Here is a tiny trained network, its code and every weight. The questions are about switching its units off for an input and a class, where a switched-off unit gives its printed mean instead of its output.

import numpy as np


def w(rows, s, z=0):
    codes = np.array(rows[::2]) - 128.0
    scale = np.full(codes.shape[1], s)
    scale[-1] = z or s
    return codes * scale


def f(y):
    return np.maximum(y, 0)


def log_softmax(a):
    a = a - a.max(-1, keepdims=True)
    return a - np.log(np.exp(a).sum(-1, keepdims=True))


def net(x, mask):
    res = np.array(x, float).reshape(1, 5) / 4 @ E
    y = f(res @ A[0][:, :-1].T + A[0][:, -1])
    res = res + np.where(mask, y, B[0][:, -1]) @ B[0][:, :-1]
    return log_softmax(res[-1] @ U[:, :-1].T + U[:, -1])


A, B = {}, {}
E = w([
[105,191,92,213,126,141,33,119,122],'x0',
[106,76,92,129,142,108,149,190,113],'x1',
[157,117,75,113,202,80,92,124,253],'x2',
[196,157,83,102,129,166,199,109,140],'x3',
[106,79,161,130,144,167,120,187,144],'x4',
],0.014)
A[0] = w([
[127,163,27,189,99,135,93,130,161,139],'neuron 0',
[173,141,55,65,130,88,148,41,192,161],'neuron 1',
[199,195,55,186,113,150,41,130,196,253],'neuron 2',
[82,212,157,165,75,103,88,27,161,200],'neuron 3',
[39,148,202,144,117,168,36,117,64,209],'neuron 4',
[17,77,159,105,114,99,133,193,135,107],'neuron 5',
[92,98,166,142,154,74,1,157,136,88],'neuron 6',
[81,59,100,130,118,133,187,168,148,113],'neuron 7',
[198,101,85,47,173,70,142,99,185,158],'neuron 8',
[175,132,128,124,128,120,201,91,160,181],'neuron 9',
[146,179,188,111,140,142,73,63,161,204],'neuron 10',
[157,129,98,103,136,159,196,182,91,126],'neuron 11',
[178,155,137,148,103,168,218,168,85,132],'neuron 12',
[221,86,111,83,183,76,163,153,164,159],'neuron 13',
[153,201,137,123,84,151,146,37,62,183],'neuron 14',
[37,102,176,156,143,102,118,220,92,202],'neuron 15',
[161,179,79,197,211,132,52,114,133,151],'neuron 16',
[63,89,163,131,120,78,107,141,59,157],'neuron 17',
],0.0094,0.0051)
B[0] = w([
[125,117,103,191,27,53,79,126,122,202],'neuron 0',
[163,184,155,208,179,117,117,85,235,236],'neuron 1',
[119,115,159,179,100,58,88,96,202,253],'neuron 2',
[215,43,127,182,177,79,92,225,115,231],'neuron 3',
[193,130,171,200,188,116,160,130,103,249],'neuron 4',
[66,111,97,161,135,68,60,172,102,194],'neuron 5',
[57,59,168,153,50,108,3,35,237,216],'neuron 6',
[122,141,46,100,154,110,143,174,143,176],'neuron 7',
[196,191,167,191,254,184,155,126,150,239],'neuron 8',
[233,143,210,60,175,159,123,77,163,204],'neuron 9',
[242,72,173,169,244,75,151,167,106,200],'neuron 10',
[161,109,137,88,93,182,171,110,101,189],'neuron 11',
[119,165,172,72,78,245,175,108,143,209],'neuron 12',
[126,152,95,136,218,224,176,186,127,225],'neuron 13',
[123,208,133,181,122,122,114,90,151,241],'neuron 14',
[73,167,68,186,126,38,156,172,81,222],'neuron 15',
[117,117,97,226,15,23,72,154,155,224],'neuron 16',
[153,138,107,201,128,87,128,129,52,201],'neuron 17',
],0.0077,0.015)
U = w([
[136,110,145,204,79,18,65,119,142,177],'0',
[98,28,142,164,91,111,40,51,84,28],'1',
[182,119,101,143,207,120,202,209,42,157],'2',
[202,146,231,167,216,208,165,76,177,178],'3',
[191,28,165,18,74,255,158,127,166,69],'4',
[105,205,150,117,9,212,167,17,108,129],'5',
[21,106,67,131,176,187,124,184,169,6],'6',
],0.0072,0.0022)

Each question gives the input, the list of numbers given to net, and the class t.
The units are the neurons (one row each of A and B). Each row of codes is followed by its name. A weight is (code - 128) times the scale printed after its matrix; where a second scale follows, it is the last column's (A, B and U).
mask holds one flag per neuron, in row order. A switched-off neuron (its flag False) gives its mean, the last column of its row in B, instead of its output. The means were averaged over made-up inputs and are rounded, as every weight is.
A unit's drop is (log p(t) with every unit on - log p(t) with that unit switched off) / (log p(t) with every unit on - log p(t) with every unit switched off).
The circuit of an input: a set's keep is (log p(t) with only the set's units on - log p(t) with every unit switched off) / (log p(t) with every unit on - log p(t) with every unit switched off). Starting from the 12 units with the biggest drops (on a tie, the unit counted first), units are removed one at a time, each time the one whose removal leaves the highest keep (on an exact tie, the one counted first), for as long as the keep stays at least 0.8.
circuit, biggest first: the units of the circuit, biggest drop first
most important unit: the unit with the biggest drop
top k neurons: the k neurons with the biggest drops, biggest first
drop of u: that unit's drop, to one decimal
input [1,4,-4,-1,-2], class 2: most important unit => neuron 6
input [-6,0,-5,1,8], class 2: top 2 neurons => [neuron 15; neuron 6]
input [-1,6,3,-3,-8], class 3: circuit, biggest first => [neuron 8; neuron 15]
input [3,-5,-5,-1,2], class 2: circuit, biggest first => [neuron 6; neuron 1; neuron 2]
input [4,7,-8,-3,-3], class 2: circuit, biggest first => [neuron 2; neuron 16]
input [-6,-5,-5,0,-2], class 5: circuit, biggest first => [neuron 8; neuron 3; neuron 12]
input [-5,-7,-8,7,-6], class 5: top 3 neurons => [neuron 12; neuron 8; neuron 4]
input [1,7,7,3,-5], class 3: top 2 neurons => [neuron 8; neuron 13]
input [-2,-7,-8,-6,-8], class 2: top 2 neurons => [neuron 3; neuron 6]
input [2,2,-5,3,4], class 5: top 2 neurons => [neuron 3; neuron 10]
input [-7,-1,-7,6,-6], class 5: top 2 neurons => [neuron 12; neuron 14]
input [-2,4,2,-3,7], class 6: top 2 neurons => [neuron 16; neuron 2]
input [-4,0,5,-7,-6], class 3: drop of neuron 8 => 0.2
input [-8,2,-6,2,8], class 2: drop of neuron 7 => 0.5
input [6,-8,7,7,1], class 0: drop of neuron 16 => 0.4
input [-2,-1,-8,7,3], class 5: top neuron => [neuron 14]
